array([ 19, -33, -38,  45, -23,  39]) 19
array([ 37, -12, -14,   4,  -7]) 37
array([-29,  -5,  38,  21]) -29
array([ 34,  32, -35,  10,  42]) 34
array([-19,  49, -36, -32,  26,  27]) -19
array([27, 40, 25, 18, 19]) 27
array([40, 25, 17, 30]) 40
array([ 30, -43,  32,  26,  -7,  31]) 30
array([ 18, -38, -21,   7,  35,  25, -30]) 18
array([ 0, 41,  7,  0]) 0
---
array([[ 49, 131,  60,  66,  36, 169],
       [ 93, 142,  72,  41,  42, 130],
       [ 42, 123,  28, 205, 110, 110]]) yields 142

array([[120, 171, 220, 134, 162, 212, 130],
       [135,  98,  48, 145, 130, 215, 165],
       [125, 185,  95, 196, 116, 109, 108]]) yields 98

array([[-375, -433, -650, -127,  186],
       [-371, -380, -613,   92,  -33],
       [-362, -524, -757, -486,  615]]) yields -380

array([[-121,  -37, -323, -656,  131],
       [-270,  -98, -581, -625,  258],
       [-682,  191, -313, -466,  635]]) yields -98

array([[139, 118, 140,  88, 143, 185,   4],
       [108,  96, 144,  41, 164, 207,  72],
       [178,  86,  69, 167,  80, 132, 192]]) yields 96

array([[221, 149,  64, 154],
       [121, 145, 135, 117],
       [163, 125, 109, 130]]) yields 145

array([[ 57, 107, 181, 103, 221,  93],
       [ 95, 210, 125, 149,  94,   3],
       [ 75,  35,  78,  63,  34, 107]]) yields 210

array([[1, 8, 7, 8],
       [1, 7, 7, 2],
       [9, 4, 3, 4]]) yields 7

array([[7275, 8829, 4976, 3979, 2942, 8000, 9000],
       [6439, 3881, 3730, 9819, 4457, 7593, 8346],
       [9212, 7657, 6938, 3771, 3412, 7809, 4279]]) yields 3881

array([[2, 4, 6, 6, 5, 6],
       [5, 3, 3, 6, 1, 1],
       [6, 5, 2, 4, 8, 3]]) yields 3
---
[ -8 -11 -30  46  14] | -30, 46

[-22  21  -5  -8   0 -38  -8] | -8, 21

[-26   1   6 -20  22 -46  34] | -20, 34

[42  5  8  2  3] | 8, 42

[-43  -7 -14 -11 -36] | -14, -7

[-44  -1   0 -16  -2  -8  -5] | -16, 0

[-33  16 -45 -29 -14  43 -30] | -29, 43

[[-39  26 -24 -36  -1 -33 -35]
 [-41  38 -23 -35  -3 -30 -34]
 [-37  31 -31 -39  -1 -42 -37]] | -35, 38

[-22  -6  12 -39  19 -29  31] | -39, 31

[-28  -9   7 -48 -42 -28  23] | -48, 23
---
array([ 14.161,   4.525, -10.269,   2.479,   3.681,  -2.267, -18.980]): 14.161
array([-0.947, -1.474,  1.811, -1.591,  0.463]): -0.947
array([ 0.13,  0.07,  0.15,  0.06, -0.18]): 0.13
array([  9.8,  -2.5,  -0.4, -15.7]): 9.8
array([-1.7,  0.4, -1.4, -0.5,  1.7]): -1.7
array([-0.10,  0.10, -0.05,  0.00,  0.15]): -0.10
array([ 0.138,  0.075, -0.100, -0.062]): 0.138
array([-154.066,  -13.388,  105.410, -167.048]): -154.066
array([ 0.31, -1.79,  0.71,  0.94]): 0.31
---
[[7069 5488 7696 4697 3128 4452 8158]
 [3189 4101 3758 6434 4184 2516 2645]] => 4101

[[5 4 8 6 5 4]
 [6 6 2 4 2 4]
 [2 5 6 5 6 4]] => 6

[[123 175  27 187  74]
 [113 137  43 204  45]
 [125 176  27 187  73]] => 137

[[ 29 241 181 139 142]
 [ 27 207  19 184 112]] => 207

[[-781 -482   23 -822 -634 -325]
 [-179 -310 -594 -653 -297 -294]
 [-707  288 -576  522 -653  -32]] => -310

[[-325  211 -416 -784 -640]
 [-400  586 -314 -832 -192]] => 586

[[ 88  52 122 138 227]
 [ 67 171  92  85 181]] => 171

[[133 196 154 166 184 144 131]
 [ 96 210 203 171 163  53 144]
 [204 189 106 127 183 152 165]] => 210

[[127 199 135 161]
 [101  85  63 213]
 [126 188 133 156]] => 85
---
((-1.17, -1.18, -0.39, 1.47, -0.32), (-0.95, -2.19, -1.00, 0.76, -0.46)) → -0.32, -0.95
(-1.263, -1.415, -0.385, 1.412) → 1.412, -1.263
((-0.816, 4.302, -5.109, 14.472, -15.315), (20.039, 7.634, 22.620, -18.794, 2.653), (1.785, 0.270, -2.496, 7.355, 0.571)) → -15.315, 1.785
(-0.6, -1.1, 1.5, -1.0, -1.4, -1.2, -0.4) → -0.4, -0.6
((0.23, -0.09, 0.15, 0.11, -0.11, -0.05), (-0.15, 0.06, 0.02, -0.01, 0.06, 0.12), (0.01, 0.15, 0.08, -0.02, 0.16, -0.04)) → -0.05, 0.01
((-0.025, 0.118, 0.131, -0.168), (0.107, 0.052, 0.051, 0.098)) → -0.168, 0.107
---
|  -8 |  16 | -39 | -28 |
| -11 | -30 |  20 |  24 |
|   2 |  46 | -22 | -26 |
>> 20

| -16 |  17 | -42 | -20 |  13 | -17 |
| -15 |  17 | -37 | -18 |  18 | -20 |
>> -42

|  33 | -24 |  15 |  -3 |  -8 |  14 |   3 |
| -28 |   7 |  41 | -44 |  -3 |  31 |  24 |
|   2 | -23 |  51 | -31 |   1 |  44 |   3 |
>> 41

|   4 |  -3 |  -2 |   1 |  25 |  31 | -29 |
|   4 |  -4 |   2 |   1 |   0 | -39 |  30 |
>> -2

|  49 |  20 |  41 | -12 |
| -22 |  40 |  35 | -15 |
>> 41

| 11 |  9 | 12 | 40 |
| 47 | -3 | 28 | 43 |
|  5 | 11 |  9 | 39 |
>> 28

|  -8 |  -5 |  17 |   9 | -11 |  32 |  -6 |
|  -7 | -19 |  -8 |  24 |  19 | -38 |  13 |
|  15 | -47 | -22 |  12 | -14 |  -6 | -19 |
>> -8
---
[731 839 248 452 966] => 731
[193 186 146 211 113  18] => 193
[ 57 152  35 198  29 213 202] => 57
[-664  524 -648 -160   33 -339 -103] => -664
[8486 8245 1093 3865 6096] => 8486
[172 874 411 296 922 183 275] => 172
[8 0 8 6 2 8 6] => 8
[157  44 242 194   9] => 157
[ -8  32  26 -40  17] => -8
[-36  42  12   4   0  15] => -36
---
 -52.5    12.9    80.9  -136.8    97.0 ans = 80.9
-13.898  -15.333  -12.899   16.250 ans = -15.333
-199.2    92.7   -80.1    66.8   187.2   -12.7    -5.8 ans = 187.2
 0.04   0.12  -0.10   0.08  -0.13 ans = -0.10
-16.595    5.942  -11.398    2.048    9.113   10.115 ans = 2.048
  13.5    24.3    15.5   150.0    18.6  -151.1 ans = 150.0
 0.7  -1.7   1.7  -0.2 ans = -1.7
 -61.9   127.4    -7.9  -160.3    30.3    89.4   112.1 ans = 30.3
---
4,7,5,4
3,2,3,3
>> 7, 2

67,85,223,152
148,118,47,70
68,23,53,83
>> 223, 23

7902,7958,4841,7025,6971
7828,8701,3056,6938,7678
>> 8701, 3056

678,109,765,367,569 >> 765, 109

107,55,193,143 >> 193, 55

756,51,752,130,840,373 >> 840, 51
---
[[109 159  25 105 182  74 178  75 190]
 [122 158  27 121 181  62 205  70 229]
 [155  84 123 143 150 176  68 163  97]
 [209  43 155 193 131 205  64 204 109]
 [112 159  29 105 179  74 175  78 191]
 [133 140  72 133 156  89 181  95 202]
 [131 119  92 122 158 136 107 131 127]
 [117 124  75 106 170 139  85 127 108]
 [ 93 140  35  80 189 131  75 104 100]
 [147 109 111 141 148 138 119 140 143]
 [173  74 139 166 135 179  85 171 112]
 [ 86 157  17  79 192 100 117  80 129]]	109

[[ 219 -225  482  248  678 -697 -265  612  662 -988 -126 -739  684]
 [-139 -148   99  137  487  207 -323  422 -429  416 -329 -101  281]
 [ 444 -327  527  140 -250  404  443  244 -262  114 -588  132   31]
 [ 567   65  802  127  391  304  886  327 -563   38 -322  152  710]
 [  59 -215  129 -468 -538 -270  140  546   93 -459 -108 -102  393]]	219

[[ 23  13 -20  21  -1 -23   6  -1  31  12 -20 -23  -7   4]
 [-16 -23  25 -15  -9 -13  28   1   2 -10  42  22  30  -9]
 [ 24  11   8   7  17 -14  24  13  -9  21  18   7  20 -23]
 [  2 -10  13 -10  19  20   0 -28   3  35   6  23  -2  -8]
 [ -3  -6   7  -1  25  25 -11  -5  -8  33  16  14  -2  -4]
 [-17   1  10 -16 -25 -31   8  15   8  -6  20  21  26   8]]	23

[[387 502 614 677 535 626]
 [501 590 571 613 379 560]
 [224 147 552 554 814 597]
 [253 276 608 628 695 637]
 [482 467 519 522 431 515]
 [473 302 408 384 539 420]
 [465 470 551 554 437 546]
 [577 517 461 450 349 447]
 [599 375 375 298 348 358]]	387

[[137 117  88 199  62 156 151  93  70]
 [103 108 147  90 147  72 105 108 105]
 [100 125 116  61 108 168  99 126 108]
 [ 81  94 181  75 150  51 101 104  47]
 [ 96 103 164  73 171  39  97  62 128]
 [175 149  36 150 132 135 123 107  52]
 [131 102 120 207  91  87 152  52 104]
 [117 126  96 115  84 178 120  61  99]]	137

[[114 210  92 160 101 104 132]
 [137  87 120  60 110 180 124]
 [152  85  92  66  93 106 144]
 [135 140 116 151 173 182 170]
 [163  85  92  63  91 102 146]
 [102 117  84  84 123  80  78]]	114

[[  91  516  565 -292  245  618]
 [ 444  560  721  580   29  735]
 [ 609  189  522  139  283  101]
 [ 681 -196 -252  334  357  330]
 [ 264  417 -190  656  -58  193]
 [ 262  565  438  565  459   97]
 [ 327  186   44  -56  747 -206]
 [ 186  -83  592  533  749  781]
 [ 152  842  140  321  -18 -535]
 [ 590  -65 -146 -165  316  572]]	91

[[ 68 360 620 362 384 184 513]
 [808 493 386 198 129 209 318]
 [226 240 434 573 521 492 481]
 [380 628  30 245 456 317 565]
 [429 570   3  90 392 310 417]
 [485 378 739 511 387 445 366]
 [661 596 241 437 228 147 476]
 [327 526 487 377  29 296 286]
 [352 298 702 263 730 429 481]]	68
